Here is a tiny trained network, its code and every weight. The questions are about switching its units off for an input and a target symbol, where a switched-off unit gives its printed mean instead of its output.

import numpy as np


def w(rows, s, z=0):
    codes = np.array(rows[::2]) - 128.0
    scale = np.full(codes.shape[1], s)
    scale[-1] = z or s
    return codes * scale


def softmax(a):
    e = np.exp(a - a.max(-1, keepdims=True))
    return e / e.sum(-1, keepdims=True)


def log_softmax(a):
    a = a - a.max(-1, keepdims=True)
    return a - np.log(np.exp(a).sum(-1, keepdims=True))


def net(x, mask):
    ids = ['αβγεηλμξπστφψ'.index(c) for c in x.split()]
    T = len(ids)
    res = E[ids] + P[:T]
    u = 0
    for l in range(3):
        r = res
        for j in range(3):
            rows = slice(4 * j, 4 * j + 4)
            q, k, v = (r @ M[l][rows].T for M in (Q, K, V))
            z = softmax(np.where(np.tri(T) > 0, q @ k.T / 4**0.5, -1e9)) @ v
            o = O[l][rows]
            res = res + np.where(mask[u + j], z, o[:, -1]) @ o[:, :-1]
        u += 3
    return log_softmax(res[-1] @ U[:, :-1].T + U[:, -1])


Q, K, V, O = {}, {}, {}, {}
E = w([
[65,103,64,148,134,141],'α',
[50,180,123,114,169,153],'β',
[216,49,75,149,74,112],'γ',
[121,136,163,168,202,42],'ε',
[163,148,95,181,103,166],'η',
[246,100,128,99,101,138],'λ',
[172,110,178,145,147,205],'μ',
[53,89,158,70,121,31],'ξ',
[153,240,135,146,175,95],'π',
[121,69,200,200,182,135],'σ',
[91,198,100,20,112,48],'τ',
[106,168,117,16,71,172],'φ',
[76,56,171,52,87,141],'ψ',
],0.014)
P = w([
[121,155,148,129,132,139],'0',
[159,128,132,118,147,122],'1',
[158,109,99,107,150,115],'2',
[112,119,98,141,114,118],'3',
[116,139,160,169,87,107],'4',
[156,117,174,118,128,113],'5',
[153,96,108,88,186,150],'6',
[106,126,86,164,130,141],'7',
[120,165,167,179,56,94],'8',
[162,112,193,92,122,103],'9',
[139,86,109,73,229,164],'10',
[120,124,82,178,119,150],'11',
[167,140,145,191,4,86],'12',
],0.021)
Q[0] = w([
[36,108,138,135,125,173],'L0H1',
[149,218,90,145,44,143],'L0H1',
[165,56,152,138,74,85],'L0H1',
[184,41,33,48,228,166],'L0H1',
[107,65,80,96,96,103],'L0H2',
[130,84,79,154,175,8],'L0H2',
[153,254,79,88,183,96],'L0H2',
[95,57,41,179,196,100],'L0H2',
[120,97,23,86,213,232],'L0H3',
[79,170,207,191,11,153],'L0H3',
[216,78,107,84,221,129],'L0H3',
[109,99,154,21,200,182],'L0H3',
],0.0073)
K[0] = w([
[67,136,109,152,136,155],'L0H1',
[169,197,83,147,40,139],'L0H1',
[149,31,156,100,51,145],'L0H1',
[196,78,19,42,254,166],'L0H1',
[126,136,99,149,46,154],'L0H2',
[89,64,125,195,117,80],'L0H2',
[15,201,94,180,178,114],'L0H2',
[85,86,135,217,46,147],'L0H2',
[154,143,227,146,56,87],'L0H3',
[160,74,76,118,221,82],'L0H3',
[88,177,131,172,65,119],'L0H3',
[118,176,103,190,92,146],'L0H3',
],0.0087)
V[0] = w([
[100,128,52,118,230,183],'L0H1',
[89,145,149,253,138,125],'L0H1',
[26,147,199,112,66,120],'L0H1',
[65,123,62,115,135,120],'L0H1',
[195,117,82,114,161,212],'L0H2',
[125,111,179,139,74,128],'L0H2',
[164,127,94,76,159,155],'L0H2',
[176,146,142,88,195,91],'L0H2',
[194,119,56,76,154,120],'L0H3',
[225,189,45,86,227,140],'L0H3',
[133,190,167,179,54,182],'L0H3',
[184,89,102,115,139,25],'L0H3',
],0.0049)
O[0] = w([
[143,152,185,106,116,177,130],'L0H1',
[116,107,119,56,98,91,138],'L0H1',
[154,74,114,175,111,115,84],'L0H1',
[182,134,177,123,137,128,167],'L0H1',
[119,146,123,113,159,55,104],'L0H2',
[121,148,115,132,123,94,85],'L0H2',
[114,71,157,154,135,121,122],'L0H2',
[107,78,138,154,85,151,114],'L0H2',
[127,170,161,118,159,188,199],'L0H3',
[107,162,159,115,125,253,251],'L0H3',
[98,41,156,156,71,112,25],'L0H3',
[158,230,121,66,138,123,173],'L0H3',
],0.0063,0.0013)
Q[1] = w([
[214,91,172,110,166,70],'L1H1',
[236,81,144,253,143,237],'L1H1',
[102,155,189,22,177,101],'L1H1',
[204,174,223,162,118,119],'L1H1',
[88,145,171,34,130,92],'L1H2',
[88,192,167,122,88,144],'L1H2',
[124,93,121,184,145,134],'L1H2',
[34,165,217,167,188,105],'L1H2',
[57,139,91,104,91,39],'L1H3',
[125,129,35,142,217,170],'L1H3',
[155,108,159,116,66,130],'L1H3',
[106,218,101,216,6,47],'L1H3',
],0.0074)
K[1] = w([
[226,36,126,110,174,95],'L1H1',
[196,94,78,223,156,227],'L1H1',
[98,115,210,44,196,135],'L1H1',
[221,147,153,177,128,177],'L1H1',
[33,149,150,162,173,114],'L1H2',
[71,99,154,108,108,30],'L1H2',
[140,98,110,120,148,153],'L1H2',
[53,154,120,190,179,122],'L1H2',
[183,72,123,158,144,167],'L1H3',
[118,115,153,199,73,113],'L1H3',
[136,128,102,90,128,130],'L1H3',
[139,101,81,119,254,168],'L1H3',
],0.0086)
V[1] = w([
[187,141,112,137,116,135],'L1H1',
[243,127,186,79,99,93],'L1H1',
[166,139,188,113,103,145],'L1H1',
[140,132,102,123,2,121],'L1H1',
[232,82,168,123,190,142],'L1H2',
[134,73,129,146,156,217],'L1H2',
[115,117,74,101,103,170],'L1H2',
[116,220,130,128,102,86],'L1H2',
[87,141,134,160,79,115],'L1H3',
[127,35,90,25,200,84],'L1H3',
[163,195,121,82,119,173],'L1H3',
[86,164,123,159,27,110],'L1H3',
],0.0039)
O[1] = w([
[96,125,148,106,143,143,167],'L1H1',
[49,85,152,152,115,157,41],'L1H1',
[87,84,149,150,121,129,68],'L1H1',
[95,154,129,136,156,45,172],'L1H1',
[95,175,113,111,133,156,124],'L1H2',
[140,162,138,93,156,96,149],'L1H2',
[134,173,129,92,154,136,184],'L1H2',
[138,99,95,129,119,152,148],'L1H2',
[147,121,105,152,97,100,57],'L1H3',
[100,130,214,154,124,252,220],'L1H3',
[109,20,163,181,123,106,197],'L1H3',
[144,115,103,168,93,89,2],'L1H3',
],0.0047,0.00043)
Q[2] = w([
[121,69,112,187,117,168],'L2H1',
[25,128,61,93,120,167],'L2H1',
[84,115,182,96,132,97],'L2H1',
[101,140,155,134,66,129],'L2H1',
[235,131,96,118,82,134],'L2H2',
[66,162,157,150,68,135],'L2H2',
[158,82,93,125,73,107],'L2H2',
[170,166,189,108,106,82],'L2H2',
[105,165,89,156,83,187],'L2H3',
[69,129,39,103,220,155],'L2H3',
[151,167,118,199,187,145],'L2H3',
[38,173,155,236,3,70],'L2H3',
],0.011)
K[2] = w([
[144,196,147,70,156,79],'L2H1',
[188,152,180,136,145,119],'L2H1',
[145,159,73,177,111,145],'L2H1',
[134,131,97,99,165,150],'L2H1',
[246,115,81,162,74,198],'L2H2',
[74,122,77,186,122,137],'L2H2',
[142,95,125,158,109,112],'L2H2',
[122,178,155,183,79,137],'L2H2',
[161,84,181,102,179,102],'L2H3',
[193,147,220,136,50,124],'L2H3',
[119,114,143,65,72,112],'L2H3',
[221,73,77,21,247,166],'L2H3',
],0.011)
V[2] = w([
[88,135,141,164,225,86],'L2H1',
[125,122,124,83,114,17],'L2H1',
[227,158,150,161,116,104],'L2H1',
[148,56,147,131,145,141],'L2H1',
[19,173,173,134,141,120],'L2H2',
[224,160,188,116,127,173],'L2H2',
[92,161,119,183,122,149],'L2H2',
[93,94,70,177,139,156],'L2H2',
[88,191,114,98,88,86],'L2H3',
[244,141,77,175,69,133],'L2H3',
[132,84,119,31,82,136],'L2H3',
[180,142,240,106,112,95],'L2H3',
],0.011)
O[2] = w([
[170,148,133,117,213,106,255],'L2H1',
[113,165,167,58,115,59,122],'L2H1',
[197,183,191,189,89,114,66],'L2H1',
[89,62,186,160,150,108,57],'L2H1',
[232,87,108,78,136,153,46],'L2H2',
[79,168,191,159,84,137,114],'L2H2',
[214,112,83,163,106,120,146],'L2H2',
[100,76,56,178,151,153,205],'L2H2',
[124,148,86,121,46,169,110],'L2H3',
[39,143,161,206,81,117,38],'L2H3',
[82,63,163,33,123,142,161],'L2H3',
[255,94,192,129,53,123,22],'L2H3',
],0.0097,0.00075)
U = w([
[64,185,84,96,251,197,190],'α',
[144,74,18,142,142,139,252],'β',
[45,167,201,122,127,116,34],'γ',
[182,222,136,133,180,128,70],'ε',
[71,113,80,195,73,18,175],'η',
[103,92,223,148,175,235,82],'λ',
[143,37,182,177,203,131,59],'μ',
[116,184,85,43,96,29,80],'ξ',
[145,150,71,190,87,159,208],'π',
[151,137,150,142,215,28,86],'σ',
[105,141,101,48,71,219,118],'τ',
[72,2,128,86,85,147,83],'φ',
[107,48,127,68,133,15,24],'ψ',
],0.0083,0.0036)

Each question gives the input, a string of symbols that net reads in full, and the target symbol t.
The units are the heads (4 rows each of Q, K, V and O). Each row of codes is followed by its name. A weight is (code - 128) times the scale printed after its matrix; where a second scale follows, it is the last column's (O and U).
mask holds one flag per head, layer by layer. A switched-off head (its flag False) gives its mean, the last column of its rows in O, instead of its output. The means were averaged over made-up inputs and are rounded, as every weight is.
A unit's drop is (log p(t) with every unit on - log p(t) with that unit switched off) / (log p(t) with every unit on - log p(t) with every unit switched off).
The circuit of an input: a set's keep is (log p(t) with only the set's units on - log p(t) with every unit switched off) / (log p(t) with every unit on - log p(t) with every unit switched off). Starting from all 9 units, units are removed one at a time, each time the one whose removal leaves the highest keep (on an exact tie, the one counted first), for as long as the keep stays at least 0.8.
units of the circuit, in order: the units of the circuit, biggest drop first
most important unit: the unit with the biggest drop
which heads matter: for each layer, one digit per head in row order, 1 if its drop is at least 0.15 and else 0, layers parted by /
drop when u is switched off: that unit's drop, to one decimal
input α τ π ε α ξ ε ε τ, target ε: most important unit => L0H3
input λ α β, target λ: units of the circuit, in order => (L2H3; L0H3)
input τ π β α φ α ψ, target φ: units of the circuit, in order => (L0H3; L2H3)
input ξ α τ η π α η, target π: which heads matter => 000 / 000 / 001
input α η ε α λ α μ α ε τ ε η, target τ: which heads matter => 001 / 000 / 001
input α η λ γ, target η: which heads matter => 000 / 000 / 011
input α π μ ε α η μ φ π μ α, target π: which heads matter => 000 / 000 / 001
input α λ η, target α: which heads matter => 101 / 000 / 001
input α τ λ, target α: which heads matter => 000 / 000 / 001
input λ λ α ξ β λ α λ β τ μ γ ε, target σ: which heads matter => 100 / 000 / 001
input σ η π η α, target π: which heads matter => 001 / 000 / 111
input φ λ η π α φ α η η η ξ α α, target β: which heads matter => 100 / 000 / 011
input φ π α η η α ε, target η: units of the circuit, in order => (L2H3; L0H3)
input ξ μ γ γ η, target γ: units of the circuit, in order => (L2H3)
input μ τ η μ α α ε η ε ε α, target ε: units of the circuit, in order => (L2H3; L2H1)
input α φ σ τ τ, target σ: units of the circuit, in order => (L2H3; L2H1)
input α η η τ λ, target η: which heads matter => 100 / 000 / 011
input τ η π η π, target π: units of the circuit, in order => (L2H1; L2H3)
input η λ τ η α ε β η σ β η, target σ: units of the circuit, in order => (L0H3; L2H3; L2H1)
input λ β α η η, target α: units of the circuit, in order => (L2H3)
input ξ ε ε π, target ε: units of the circuit, in order => (L2H1; L2H3)
input α α ε η ψ α α η α ψ μ η ε, target μ: which heads matter => 000 / 001 / 001
input τ τ α α, target τ: which heads matter => 001 / 000 / 101
input β ε ε η β η τ γ, target η: which heads matter => 000 / 000 / 010
input α μ α ψ π ξ η α α ε β ε σ, target β: units of the circuit, in order => (L2H2; L2H3)
input α α α τ α, target α: which heads matter => 001 / 000 / 001
input φ η η σ τ γ η, target τ: units of the circuit, in order => (L2H3)
input α π α φ α ξ ξ η τ μ τ, target τ: drop when L2H3 is switched off => 1.0
input η α φ ε η σ τ, target η: drop when L2H2 is switched off => 0.0
